Below are the code and all the weights of a small trained network. Each question names an input and a class and asks about switching units off, where a switched-off unit gives its printed mean instead of its output.

import numpy as np


def w(rows, s, z=0):
    codes = np.array(rows[::2]) - 128.0
    scale = np.full(codes.shape[1], s)
    scale[-1] = z or s
    return codes * scale


def norm(h):
    return h / np.sqrt((h * h).mean(-1, keepdims=True) + 1e-5)


def f(y):
    return np.maximum(y, 0)


def log_softmax(a):
    a = a - a.max(-1, keepdims=True)
    return a - np.log(np.exp(a).sum(-1, keepdims=True))


def net(x, mask):
    res = np.array(x, float).reshape(1, 5) / 4 @ E
    u = 0
    for l in range(2):
        y = f(norm(res) @ A[l][:, :-1].T + A[l][:, -1])
        res = res + np.where(mask[u : u + 16], y, B[l][:, -1]) @ B[l][:, :-1]
        u += 16
    return log_softmax(norm(res)[-1] @ U[:, :-1].T + U[:, -1])


A, B = {}, {}
E = w([
[41,211,186,13],'x0',
[84,66,167,96],'x1',
[127,27,220,106],'x2',
[36,118,148,210],'x3',
[159,182,255,177],'x4',
],0.0047)
A[0] = w([
[78,200,149,125,37],'L0N0',
[119,202,68,92,121],'L0N1',
[94,71,95,122,54],'L0N2',
[116,143,168,127,89],'L0N3',
[119,217,108,78,54],'L0N4',
[166,146,165,39,76],'L0N5',
[78,41,61,116,28],'L0N6',
[110,129,138,83,109],'L0N7',
[109,179,61,119,50],'L0N8',
[134,137,8,183,27],'L0N9',
[118,130,52,172,42],'L0N10',
[102,181,123,102,41],'L0N11',
[96,83,73,140,126],'L0N12',
[60,127,220,152,2],'L0N13',
[109,141,9,190,34],'L0N14',
[30,175,206,134,140],'L0N15',
],0.013,0.0078)
B[0] = w([
[23,93,152,121,159],'L0N0',
[141,218,90,124,206],'L0N1',
[121,68,80,102,149],'L0N2',
[126,93,120,130,150],'L0N3',
[110,159,65,51,177],'L0N4',
[180,102,140,50,183],'L0N5',
[112,36,36,89,173],'L0N6',
[149,150,107,185,163],'L0N7',
[202,66,191,128,161],'L0N8',
[87,186,24,253,197],'L0N9',
[117,186,81,209,165],'L0N10',
[93,129,103,56,144],'L0N11',
[129,103,69,147,191],'L0N12',
[84,15,241,170,175],'L0N13',
[102,219,67,243,199],'L0N14',
[50,102,183,173,255],'L0N15',
],0.032,0.0067)
A[1] = w([
[127,131,131,127,118],'L1N0',
[150,158,130,111,78],'L1N1',
[129,133,131,130,110],'L1N2',
[29,117,98,190,99],'L1N3',
[130,132,132,127,116],'L1N4',
[86,216,87,167,98],'L1N5',
[254,139,177,245,1],'L1N6',
[93,143,114,91,99],'L1N7',
[188,185,107,74,101],'L1N8',
[95,96,182,161,42],'L1N9',
[186,147,124,194,119],'L1N10',
[89,192,111,113,65],'L1N11',
[26,193,107,35,46],'L1N12',
[135,178,170,167,71],'L1N13',
[140,137,119,130,63],'L1N14',
[165,155,157,181,65],'L1N15',
],0.0088,0.0064)
B[1] = w([
[128,128,129,128,128],'L1N0',
[156,121,125,124,132],'L1N1',
[134,140,135,134,128],'L1N2',
[219,195,161,74,253],'L1N3',
[125,127,127,126,128],'L1N4',
[85,185,227,118,223],'L1N5',
[249,79,141,207,150],'L1N6',
[94,158,107,128,146],'L1N7',
[185,121,209,160,171],'L1N8',
[107,136,188,182,169],'L1N9',
[167,140,156,181,182],'L1N10',
[92,100,206,109,151],'L1N11',
[10,200,96,103,178],'L1N12',
[160,122,151,125,134],'L1N13',
[164,129,130,132,128],'L1N14',
[157,93,142,127,137],'L1N15',
],0.019,0.0051)
U = w([
[57,30,250,177,135],'0',
[184,215,77,24,36],'1',
[139,199,36,243,148],'2',
[17,186,142,55,116],'3',
[126,201,150,147,253],'4',
[117,15,28,101,150],'5',
[218,78,192,30,99],'6',
[236,83,171,215,72],'7',
],0.017,0.0044)

Each question gives the input, the list of numbers given to net, and the class t.
The units are the neurons (one row each of A and B). Each row of codes is followed by its name. A weight is (code - 128) times the scale printed after its matrix; where a second scale follows, it is the last column's (A, B and U).
mask holds one flag per neuron, layer by layer. A switched-off neuron (its flag False) gives its mean, the last column of its row in B, instead of its output. The means were averaged over made-up inputs and are rounded, as every weight is.
A unit's drop is (log p(t) with every unit on - log p(t) with that unit switched off) / (log p(t) with every unit on - log p(t) with every unit switched off).
The circuit of an input: a set's keep is (log p(t) with only the set's units on - log p(t) with every unit switched off) / (log p(t) with every unit on - log p(t) with every unit switched off). Starting from the 12 units with the biggest drops (on a tie, the unit counted first), units are removed one at a time, each time the one whose removal leaves the highest keep (on an exact tie, the one counted first), for as long as the keep stays at least 0.8.
units of the circuit, in order: the units of the circuit, biggest drop first
k most important neurons: the k neurons with the biggest drops, biggest first
top k neurons in layer l: the k neurons of layer l with the biggest drops, biggest first
drop of u: that unit's drop, to one decimal
input [-6,8,-2,-8,-2], class 5: most important neuron : [L0N14]
input [-2,-8,7,-3,8], class 7: 2 most important neurons : [L0N15 L0N4]
input [2,4,-3,-7,5], class 1: 2 most important neurons : [L0N5 L0N4]
input [5,-2,-7,-7,-7], class 1: units of the circuit, in order : [L0N4 L0N15]
input [-6,7,7,-7,8], class 6: units of the circuit, in order : [L0N15 L0N9 L0N14]
input [6,2,7,0,-5], class 0: 2 most important neurons : [L0N15 L0N4]
input [0,2,4,-1,0], class 0: top 2 neurons in layer 0 : [L0N14 L0N9]
input [-4,7,0,0,3], class 0: 2 most important neurons : [L0N9 L0N1]
input [-4,7,7,4,-1], class 5: 2 most important neurons : [L0N6 L0N15]
input [-7,2,4,4,-6], class 5: top 3 neurons in layer 0 : [L0N6 L0N2 L0N1]
input [8,-8,0,-8,4], class 3: top 2 neurons in layer 1 : [L1N12 L1N3]
input [6,3,-2,5,-1], class 0: 2 most important neurons : [L0N15 L0N13]
input [5,-2,-5,-4,2], class 3: 2 most important neurons : [L0N0 L1N12]
input [2,8,3,8,-7], class 5: units of the circuit, in order : [L0N6]
input [5,3,-5,4,4], class 0: top 2 neurons in layer 0 : [L0N15 L0N13]
input [7,1,-8,6,5], class 3: 2 most important neurons : [L0N4 L0N1]
input [-7,6,2,-3,-8], class 5: drop of L0N6 : 0.6
input [-7,-2,3,0,5], class 7: drop of L0N15 : 0.2
input [0,1,0,-5,6], class 6: drop of L0N5 : 0.1
input [-6,-5,3,7,7], class 0: units of the circuit, in order : [L0N9]
